Below are the code and all the weights of a small trained network. Each question names an input and a class and asks about switching units off, where a switched-off unit gives its printed mean instead of its output.

import numpy as np


def w(rows, s, z=0):
    codes = np.array(rows[::2]) - 128.0
    scale = np.full(codes.shape[1], s)
    scale[-1] = z or s
    return codes * scale


def norm(h):
    return h / np.sqrt((h * h).mean(-1, keepdims=True) + 1e-5)


def f(y):
    return y / 2 * (1 + np.tanh(0.7978845608 * (y + 0.044715 * y**3)))


def log_softmax(a):
    a = a - a.max(-1, keepdims=True)
    return a - np.log(np.exp(a).sum(-1, keepdims=True))


def net(x, mask):
    res = np.array(x, float).reshape(1, 4) / 4 @ E
    u = 0
    for l in range(3):
        y = f(norm(res) @ A[l][:, :-1].T + A[l][:, -1])
        res = res + np.where(mask[u : u + 8], y, B[l][:, -1]) @ B[l][:, :-1]
        u += 8
    return log_softmax(norm(res)[-1] @ U[:, :-1].T + U[:, -1])


A, B = {}, {}
E = w([
[132,79,102,134,63,179],'x0',
[208,89,184,107,185,214],'x1',
[38,97,226,134,131,137],'x2',
[160,164,180,255,98,122],'x3',
],0.005)
A[0] = w([
[126,200,126,137,128,95,125],'0.n0',
[191,140,185,123,191,152,65],'0.n1',
[132,146,140,137,253,35,34],'0.n2',
[148,144,156,156,211,42,2],'0.n3',
[189,145,91,130,142,104,58],'0.n4',
[143,113,131,154,113,157,137],'0.n5',
[192,173,68,122,149,108,45],'0.n6',
[151,165,156,126,239,38,46],'0.n7',
],0.0072,0.0051)
B[0] = w([
[103,69,99,169,134,103,253],'0.n0',
[138,128,135,128,209,167,227],'0.n1',
[139,173,139,64,30,172,191],'0.n2',
[141,210,176,142,81,152,116],'0.n3',
[178,49,208,112,130,93,121],'0.n4',
[116,111,108,144,128,193,199],'0.n5',
[171,56,205,97,103,47,178],'0.n6',
[107,162,161,120,2,224,211],'0.n7',
],0.0075,0.0012)
A[1] = w([
[129,165,108,162,164,121,3],'1.n0',
[143,104,67,119,52,181,146],'1.n1',
[46,103,133,148,137,189,151],'1.n2',
[211,173,69,130,157,92,86],'1.n3',
[91,127,79,60,183,111,113],'1.n4',
[43,126,255,126,171,86,71],'1.n5',
[62,127,232,116,147,144,119],'1.n6',
[213,180,108,116,132,81,85],'1.n7',
],0.0072,0.0043)
B[1] = w([
[169,153,133,222,165,134,79],'1.n0',
[70,179,200,65,90,180,202],'1.n1',
[211,149,89,83,83,110,252],'1.n2',
[144,1,140,109,8,155,156],'1.n3',
[141,181,172,84,204,87,193],'1.n4',
[192,7,114,128,4,101,212],'1.n5',
[239,113,100,101,101,126,240],'1.n6',
[116,74,184,131,10,128,146],'1.n7',
],0.0058,0.0027)
A[2] = w([
[84,96,73,129,106,77,137],'2.n0',
[169,115,183,158,231,184,137],'2.n1',
[179,122,145,212,101,115,145],'2.n2',
[83,159,98,178,113,46,107],'2.n3',
[129,44,129,81,144,159,251],'2.n4',
[103,183,153,126,46,213,61],'2.n5',
[31,139,99,158,104,81,134],'2.n6',
[123,153,124,255,127,154,89],'2.n7',
],0.0088,0.0034)
B[2] = w([
[165,114,191,185,177,180,194],'2.n0',
[140,184,76,200,98,146,207],'2.n1',
[67,79,87,25,170,75,220],'2.n2',
[177,187,87,183,135,195,200],'2.n3',
[85,148,140,198,127,89,255],'2.n4',
[92,165,158,87,65,166,190],'2.n5',
[197,125,122,181,133,194,204],'2.n6',
[61,155,181,1,227,64,193],'2.n7',
],0.0083,0.0051)
U = w([
[172,168,102,233,153,192,253],'0',
[95,161,165,93,32,170,135],'1',
[166,1,140,158,64,55,51],'2',
[69,138,133,76,228,80,77],'3',
],0.015,0.0014)

Each question gives the input, the list of numbers given to net, and the class t.
The units are the neurons (one row each of A and B). Each row of codes is followed by its name. A weight is (code - 128) times the scale printed after its matrix; where a second scale follows, it is the last column's (A, B and U).
mask holds one flag per neuron, layer by layer. A switched-off neuron (its flag False) gives its mean, the last column of its row in B, instead of its output. The means were averaged over made-up inputs and are rounded, as every weight is.
A unit's drop is (log p(t) with every unit on - log p(t) with that unit switched off) / (log p(t) with every unit on - log p(t) with every unit switched off).
The circuit of an input: a set's keep is (log p(t) with only the set's units on - log p(t) with every unit switched off) / (log p(t) with every unit on - log p(t) with every unit switched off). Starting from the 12 units with the biggest drops (on a tie, the unit counted first), units are removed one at a time, each time the one whose removal leaves the highest keep (on an exact tie, the one counted first), for as long as the keep stays at least 0.8.
circuit, biggest first: the units of the circuit, biggest drop first
k most important neurons: the k neurons with the biggest drops, biggest first
k most important neurons of layer l: the k neurons of layer l with the biggest drops, biggest first
drop when u is switched off: that unit's drop, to one decimal
input [-8,-1,-7,-5], class 1: circuit, biggest first -> 0.n7
input [7,1,3,-8], class 3: circuit, biggest first -> 0.n7, 1.n4
input [4,6,-1,7], class 3: circuit, biggest first -> 2.n7, 2.n2
input [-7,0,6,-7], class 1: 2 most important neurons -> 0.n7, 0.n2
input [6,-2,0,5], class 1: 2 most important neurons -> 1.n1, 2.n5
input [1,6,-7,-1], class 2: 2 most important neurons of layer 1 -> 1.n3, 1.n7
input [2,7,1,8], class 3: 2 most important neurons -> 2.n7, 2.n2
input [3,1,-8,-8], class 2: 2 most important neurons -> 1.n3, 2.n7
input [-2,-3,8,-7], class 2: 3 most important neurons -> 1.n5, 2.n7, 2.n2
input [0,1,7,8], class 3: 2 most important neurons -> 2.n2, 2.n7
input [7,0,-6,0], class 1: 2 most important neurons -> 1.n1, 2.n5
input [-5,-3,2,5], class 1: 3 most important neurons -> 0.n7, 0.n2, 2.n5
input [-3,3,4,3], class 2: 3 most important neurons of layer 1 -> 1.n5, 1.n6, 1.n1
input [-4,3,-4,5], class 3: circuit, biggest first -> 2.n2
input [7,-7,-6,8], class 3: 4 most important neurons -> 2.n7, 2.n2, 0.n2, 0.n7
input [0,-4,0,2], class 0: 2 most important neurons of layer 2 -> 2.n3, 2.n6
input [-7,8,4,-6], class 0: 3 most important neurons -> 2.n1, 2.n2, 2.n7
input [4,-6,-7,-4], class 2: 3 most important neurons -> 1.n3, 0.n6, 2.n1
input [-3,0,6,8], class 3: 2 most important neurons -> 2.n7, 2.n2
input [-5,0,8,-3], class 2: circuit, biggest first -> 1.n5
input [-7,6,-2,5], class 1: 2 most important neurons -> 0.n7, 0.n2
input [-4,6,7,2], class 2: 2 most important neurons of layer 1 -> 1.n5, 1.n6
input [4,2,-6,-8], class 3: 2 most important neurons -> 1.n4, 1.n5
input [5,-5,3,-5], class 0: 2 most important neurons of layer 1 -> 1.n6, 1.n3
input [-3,7,4,-5], class 0: 3 most important neurons of layer 2 -> 2.n1, 2.n2, 2.n7
input [3,-4,-8,6], class 2: drop when 1.n3 is switched off -> 0.2
input [-6,-3,4,-6], class 1: 3 most important neurons of layer 0 -> 0.n7, 0.n2, 0.n1
input [-5,-3,-3,7], class 3: drop when 2.n7 is switched off -> 0.9
